Here is a tiny trained network, its code and every weight. The questions are about switching its units off for an input and a class, where a switched-off unit gives its printed mean instead of its output.

import numpy as np


def w(rows, s, z=0):
    codes = np.array(rows[::2]) - 128.0
    scale = np.full(codes.shape[1], s)
    scale[-1] = z or s
    return codes * scale


def f(y):
    return np.maximum(y, 0)


def log_softmax(a):
    a = a - a.max(-1, keepdims=True)
    return a - np.log(np.exp(a).sum(-1, keepdims=True))


def net(x, mask):
    res = np.array(x, float).reshape(1, 4) / 4 @ E
    y = f(res @ A[0][:, :-1].T + A[0][:, -1])
    res = res + np.where(mask, y, B[0][:, -1]) @ B[0][:, :-1]
    return log_softmax(res[-1] @ U[:, :-1].T + U[:, -1])


A, B = {}, {}
E = w([
[125,131,117,130,108,110,134],'x0',
[180,193,33,136,102,213,105],'x1',
[117,151,135,125,147,121,135],'x2',
[44,138,145,250,58,186,198],'x3',
],0.015)
A[0] = w([
[142,150,99,66,130,66,79,255],'neuron 1',
[113,71,201,111,106,87,144,235],'neuron 2',
[43,133,146,230,99,181,171,126],'neuron 3',
[193,254,14,125,103,224,115,129],'neuron 4',
[213,152,88,62,134,129,91,141],'neuron 5',
[164,107,150,62,190,83,124,234],'neuron 6',
],0.012,0.0081)
B[0] = w([
[177,111,171,64,157,118,95,216],'neuron 1',
[58,96,211,106,108,89,115,208],'neuron 2',
[50,131,117,199,91,136,162,253],'neuron 3',
[201,194,4,165,169,216,115,248],'neuron 4',
[197,176,121,48,157,154,158,212],'neuron 5',
[165,92,178,124,101,72,96,227],'neuron 6',
],0.014,0.024)
U = w([
[152,76,151,81,128,88,76,188],'0',
[178,172,90,52,141,183,100,108],'1',
[57,98,154,165,96,131,157,200],'2',
[133,146,31,249,120,153,105,3],'3',
],0.016,0.0047)

Each question gives the input, the list of numbers given to net, and the class t.
The units are the neurons (one row each of A and B). Each row of codes is followed by its name. A weight is (code - 128) times the scale printed after its matrix; where a second scale follows, it is the last column's (A, B and U).
mask holds one flag per neuron, in row order. A switched-off neuron (its flag False) gives its mean, the last column of its row in B, instead of its output. The means were averaged over made-up inputs and are rounded, as every weight is.
A unit's drop is (log p(t) with every unit on - log p(t) with that unit switched off) / (log p(t) with every unit on - log p(t) with every unit switched off).
unit that matters most: the unit with the biggest drop
k most important neurons: the k neurons with the biggest drops, biggest first
drop of u: that unit's drop, to one decimal
input [-4,1,0,1], class 3: unit that matters most -> neuron 5
input [2,3,-3,1], class 3: 2 most important neurons -> neuron 1; neuron 5
input [0,0,6,-5], class 0: 2 most important neurons -> neuron 4; neuron 6
input [-2,5,0,1], class 3: 2 most important neurons -> neuron 1; neuron 4
input [7,7,-6,1], class 3: 2 most important neurons -> neuron 4; neuron 1
input [-4,-2,-1,0], class 0: 2 most important neurons -> neuron 3; neuron 4
input [-3,-2,6,8], class 2: drop of neuron 4 -> 3.0
input [-2,-3,-4,0], class 0: drop of neuron 1 -> 0.0
input [1,-1,-4,-1], class 0: drop of neuron 4 -> 1.0
input [0,-2,4,2], class 2: drop of neuron 4 -> 1.6
input [-4,0,-4,-8], class 0: 2 most important neurons -> neuron 4; neuron 6
input [3,-7,-2,1], class 2: 2 most important neurons -> neuron 1; neuron 5
